Here is a tiny trained network, its code and every weight. The questions are about switching its units off for an input and a target symbol, where a switched-off unit gives its printed mean instead of its output.

import numpy as np


def w(rows, s, z=0):
    codes = np.array(rows[::2]) - 128.0
    scale = np.full(codes.shape[1], s)
    scale[-1] = z or s
    return codes * scale


def f(y):
    return y / 2 * (1 + np.tanh(0.7978845608 * (y + 0.044715 * y**3)))


def softmax(a):
    e = np.exp(a - a.max(-1, keepdims=True))
    return e / e.sum(-1, keepdims=True)


def log_softmax(a):
    a = a - a.max(-1, keepdims=True)
    return a - np.log(np.exp(a).sum(-1, keepdims=True))


def net(x, mask):
    ids = ['αβεζθλμξπστφψω'.index(c) for c in x.split()]
    T = len(ids)
    res = E[ids] + P[:T]
    r = res
    for j in range(3):
        rows = slice(3 * j, 3 * j + 3)
        q, k, v = (r @ M[0][rows].T for M in (Q, K, V))
        z = softmax(np.where(np.tri(T) > 0, q @ k.T / 3**0.5, -1e9)) @ v
        o = O[0][rows]
        res = res + np.where(mask[j], z, o[:, -1]) @ o[:, :-1]
    y = f(res @ A[0][:, :-1].T + A[0][:, -1])
    res = res + np.where(mask[3:11], y, B[0][:, -1]) @ B[0][:, :-1]
    return log_softmax(res[-1] @ U[:, :-1].T + U[:, -1])


Q, K, V, O, A, B = {}, {}, {}, {}, {}, {}
E = w([
[80,77,89,48],'α',
[65,182,188,69],'β',
[71,27,169,183],'ε',
[86,88,81,44],'ζ',
[62,54,101,60],'θ',
[237,119,142,216],'λ',
[115,76,73,53],'μ',
[101,81,137,29],'ξ',
[131,99,63,37],'π',
[149,78,22,65],'σ',
[198,197,167,65],'τ',
[24,130,34,155],'φ',
[168,23,52,93],'ψ',
[189,111,251,101],'ω',
],0.015)
P = w([
[150,2,106,13],'0',
[136,24,100,27],'1',
[128,39,100,42],'2',
[122,57,103,54],'3',
[115,70,107,69],'4',
[107,90,112,80],'5',
[102,105,120,91],'6',
[111,118,128,99],'7',
[119,116,135,98],'8',
],0.0093)
Q[0] = w([
[170,67,112,77],'H1',
[111,133,99,173],'H1',
[158,93,142,103],'H1',
[102,131,108,103],'H2',
[119,134,153,170],'H2',
[154,95,151,160],'H2',
[139,117,118,72],'H3',
[143,117,146,119],'H3',
[75,21,93,2],'H3',
],0.022)
K[0] = w([
[83,181,180,150],'H1',
[116,65,93,96],'H1',
[99,188,137,182],'H1',
[90,147,104,124],'H2',
[133,79,162,113],'H2',
[187,100,194,168],'H2',
[123,189,166,154],'H3',
[165,138,166,125],'H3',
[134,199,153,248],'H3',
],0.014)
V[0] = w([
[119,154,69,120],'H1',
[202,136,164,151],'H1',
[154,183,191,97],'H1',
[131,136,91,85],'H2',
[169,89,142,159],'H2',
[124,159,125,45],'H2',
[105,191,89,96],'H3',
[107,145,249,56],'H3',
[51,78,142,169],'H3',
],0.013)
O[0] = w([
[115,107,81,50,111],'H1',
[172,163,134,164,47],'H1',
[104,193,139,157,82],'H1',
[175,148,125,86,252],'H2',
[130,132,106,182,104],'H2',
[179,141,203,92,255],'H2',
[104,141,69,41,67],'H3',
[23,171,206,136,168],'H3',
[112,4,166,155,148],'H3',
],0.011,0.0077)
A[0] = w([
[52,142,125,99,82],'N1',
[78,113,123,84,2],'N2',
[161,87,155,84,30],'N3',
[146,245,176,132,174],'N4',
[139,166,124,66,34],'N5',
[133,103,126,223,141],'N6',
[165,155,182,87,31],'N7',
[57,171,210,127,246],'N8',
],0.013,0.0058)
B[0] = w([
[192,207,189,121,167],'N1',
[32,213,203,135,179],'N2',
[88,118,111,190,233],'N3',
[107,108,123,23,234],'N4',
[106,152,42,254,190],'N5',
[143,179,126,79,166],'N6',
[76,152,100,223,198],'N7',
[198,90,92,160,254],'N8',
],0.0087,0.019)
U = w([
[63,160,139,129,71],'α',
[116,209,203,139,159],'β',
[131,82,172,181,71],'ε',
[60,170,117,153,29],'ζ',
[83,135,187,57,53],'θ',
[179,164,108,182,194],'λ',
[99,145,90,176,178],'μ',
[115,171,143,251,87],'ξ',
[118,181,67,240,85],'π',
[165,139,38,185,13],'σ',
[134,204,76,72,183],'τ',
[107,108,76,31,159],'φ',
[207,108,85,95,113],'ψ',
[196,138,183,1,254],'ω',
],0.0096,0.0046)

Each question gives the input, a string of symbols that net reads in full, and the target symbol t.
The units are the heads (3 rows each of Q, K, V and O) and the neurons (one row each of A and B). Each row of codes is followed by its name. A weight is (code - 128) times the scale printed after its matrix; where a second scale follows, it is the last column's (O, A, B and U).
mask holds one flag per unit, heads first, then neurons. A switched-off unit (its flag False) gives its mean, the last column of its rows in O or B, instead of its output. The means were averaged over made-up inputs and are rounded, as every weight is.
A unit's drop is (log p(t) with every unit on - log p(t) with that unit switched off) / (log p(t) with every unit on - log p(t) with every unit switched off).
The circuit of an input: a set's keep is (log p(t) with only the set's units on - log p(t) with every unit switched off) / (log p(t) with every unit on - log p(t) with every unit switched off). Starting from all 11 units, units are removed one at a time, each time the one whose removal leaves the highest keep (on an exact tie, the one counted first), for as long as the keep stays at least 0.8.
units of the circuit, in order: the units of the circuit, biggest drop first
most important unit: the unit with the biggest drop
k most important neurons: the k neurons with the biggest drops, biggest first
heads that matter: for each layer, one digit per head in row order, 1 if its drop is at least 0.15 and else 0, layers parted by /
input ω ξ ε ζ, target ε: units of the circuit, in order	[H3]
input π ξ λ π θ μ π, target π: units of the circuit, in order	[H2 N4 N7 N5]
input ε μ φ ψ ω μ ε β θ, target β: heads that matter	001
input θ ε τ ψ ξ α, target τ: 3 most important neurons	[N4 N5 N3]
input θ ζ ψ σ μ θ σ, target σ: units of the circuit, in order	[H3 N4]
input ψ σ ξ ζ ψ θ σ β ψ, target β: units of the circuit, in order	[H3 N1]
input ξ σ π π, target π: units of the circuit, in order	[N5 H3 N4]
input π β ψ σ, target β: units of the circuit, in order	[H3 N1]
input φ τ ε ω, target ω: 3 most important neurons	[N4 N5 N8]
input τ ψ θ, target τ: heads that matter	101
input ψ π ω ψ π σ ξ ζ ζ, target ω: 3 most important neurons	[N4 N8 N3]
input ξ φ ω μ φ ε σ, target ε: 3 most important neurons	[N4 N3 N6]
input ω μ ζ ξ, target ω: heads that matter	101
input μ φ τ λ μ π ω α, target ω: heads that matter	100
input π ξ α τ ψ, target τ: 3 most important neurons	[N4 N5 N3]
input ψ φ σ, target φ: units of the circuit, in order	[H1]
input β ζ ψ φ, target φ: heads that matter	001
input φ π θ ψ ζ σ α π, target φ: heads that matter	101
input ξ σ σ ξ σ ξ, target ξ: units of the circuit, in order	[N4 H2 N7]
input μ β ε ζ ε ξ θ ψ ξ, target ε: heads that matter	001
input π ξ ω ζ π, target ω: 4 most important neurons	[N4 N3 N8 N5]
input ω α ψ σ τ β θ τ ζ, target τ: most important unit	N4
input ω τ μ β μ, target β: 2 most important neurons	[N1 N2]
input π ψ σ, target σ: 3 most important neurons	[N5 N4 N3]
input μ φ ξ, target φ: heads that matter	101
input ψ π ξ π σ ξ θ α τ, target τ: heads that matter	101
